Here is a tiny trained network, its code and every weight. The questions are about switching its units off for an input and a class, where a switched-off unit gives its printed mean instead of its output.

import numpy as np


def w(rows, s, z=0):
    codes = np.array(rows[::2]) - 128.0
    scale = np.full(codes.shape[1], s)
    scale[-1] = z or s
    return codes * scale


def f(y):
    return np.maximum(y, 0)


def log_softmax(a):
    a = a - a.max(-1, keepdims=True)
    return a - np.log(np.exp(a).sum(-1, keepdims=True))


def net(x, mask):
    res = np.array(x, float).reshape(1, 5) / 4 @ E
    y = f(res @ A[0][:, :-1].T + A[0][:, -1])
    res = res + np.where(mask, y, B[0][:, -1]) @ B[0][:, :-1]
    return log_softmax(res[-1] @ U[:, :-1].T + U[:, -1])


A, B = {}, {}
E = w([
[10,154,159,65,188,108,113,107,115,100],'x0',
[70,148,55,115,226,54,154,159,63,60],'x1',
[74,147,158,120,185,231,29,73,152,202],'x2',
[181,246,178,144,36,173,106,155,162,22],'x3',
[226,163,94,110,193,90,73,49,59,67],'x4',
],0.011)
A[0] = w([
[243,168,127,71,105,150,126,163,89,16,138],'neuron 1',
[208,229,145,179,105,92,100,154,97,5,122],'neuron 2',
[93,4,74,78,175,28,179,210,107,91,139],'neuron 3',
[139,223,137,130,168,70,97,66,70,50,132],'neuron 4',
[205,62,149,183,85,124,63,114,47,182,253],'neuron 5',
[39,180,227,101,185,163,79,129,178,143,109],'neuron 6',
[222,16,168,195,254,110,96,51,111,202,154],'neuron 7',
[233,129,174,191,44,152,160,232,224,103,125],'neuron 8',
],0.0068,0.0025)
B[0] = w([
[162,176,126,104,106,134,54,101,150,22,226],'neuron 1',
[134,178,163,97,146,73,82,109,167,9,241],'neuron 2',
[99,59,86,169,173,61,168,144,58,116,248],'neuron 3',
[128,94,154,34,173,93,148,27,130,87,220],'neuron 4',
[195,194,35,132,152,154,143,171,178,159,201],'neuron 5',
[40,122,167,89,177,158,62,184,170,139,213],'neuron 6',
[184,75,82,81,81,106,121,110,147,229,229],'neuron 7',
[112,249,154,255,95,176,217,168,151,105,244],'neuron 8',
],0.0087,0.014)
U = w([
[36,116,220,71,146,229,81,158,151,175,253],'0',
[254,99,41,84,54,171,122,105,156,209,39],'1',
[187,160,166,61,84,131,115,106,139,23,98],'2',
[83,26,131,113,133,72,213,168,26,114,178],'3',
[162,199,187,233,8,196,183,207,148,105,72],'4',
],0.0075,0.0021)

Each question gives the input, the list of numbers given to net, and the class t.
The units are the neurons (one row each of A and B). Each row of codes is followed by its name. A weight is (code - 128) times the scale printed after its matrix; where a second scale follows, it is the last column's (A, B and U).
mask holds one flag per neuron, in row order. A switched-off neuron (its flag False) gives its mean, the last column of its row in B, instead of its output. The means were averaged over made-up inputs and are rounded, as every weight is.
A unit's drop is (log p(t) with every unit on - log p(t) with that unit switched off) / (log p(t) with every unit on - log p(t) with every unit switched off).
The circuit of an input: a set's keep is (log p(t) with only the set's units on - log p(t) with every unit switched off) / (log p(t) with every unit on - log p(t) with every unit switched off). Starting from all 8 units, units are removed one at a time, each time the one whose removal leaves the highest keep (on an exact tie, the one counted first), for as long as the keep stays at least 0.8.
circuit, biggest first: the units of the circuit, biggest drop first
k most important neurons: the k neurons with the biggest drops, biggest first
drop when u is switched off: that unit's drop, to one decimal
input [8,-6,3,-2,8], class 0: circuit, biggest first : [neuron 6]
input [0,-5,-3,2,3], class 4: 2 most important neurons : [neuron 8; neuron 4]
input [-7,7,0,-4,7], class 1: 2 most important neurons : [neuron 7; neuron 5]
input [-6,8,-8,-3,8], class 2: 3 most important neurons : [neuron 1; neuron 2; neuron 4]
input [-6,-7,8,8,7], class 4: 2 most important neurons : [neuron 8; neuron 5]
input [-6,-1,4,1,2], class 1: 2 most important neurons : [neuron 7; neuron 5]
input [-1,2,5,0,7], class 1: 2 most important neurons : [neuron 7; neuron 8]
input [-4,-3,-8,-4,3], class 1: 2 most important neurons : [neuron 7; neuron 5]
input [1,7,-1,-1,6], class 3: drop when neuron 5 is switched off : 0.4
input [-2,4,8,0,8], class 1: drop when neuron 7 is switched off : 0.9
input [2,5,-3,1,-1], class 3: drop when neuron 3 is switched off : 0.2
input [2,-3,6,0,8], class 1: drop when neuron 7 is switched off : 0.4
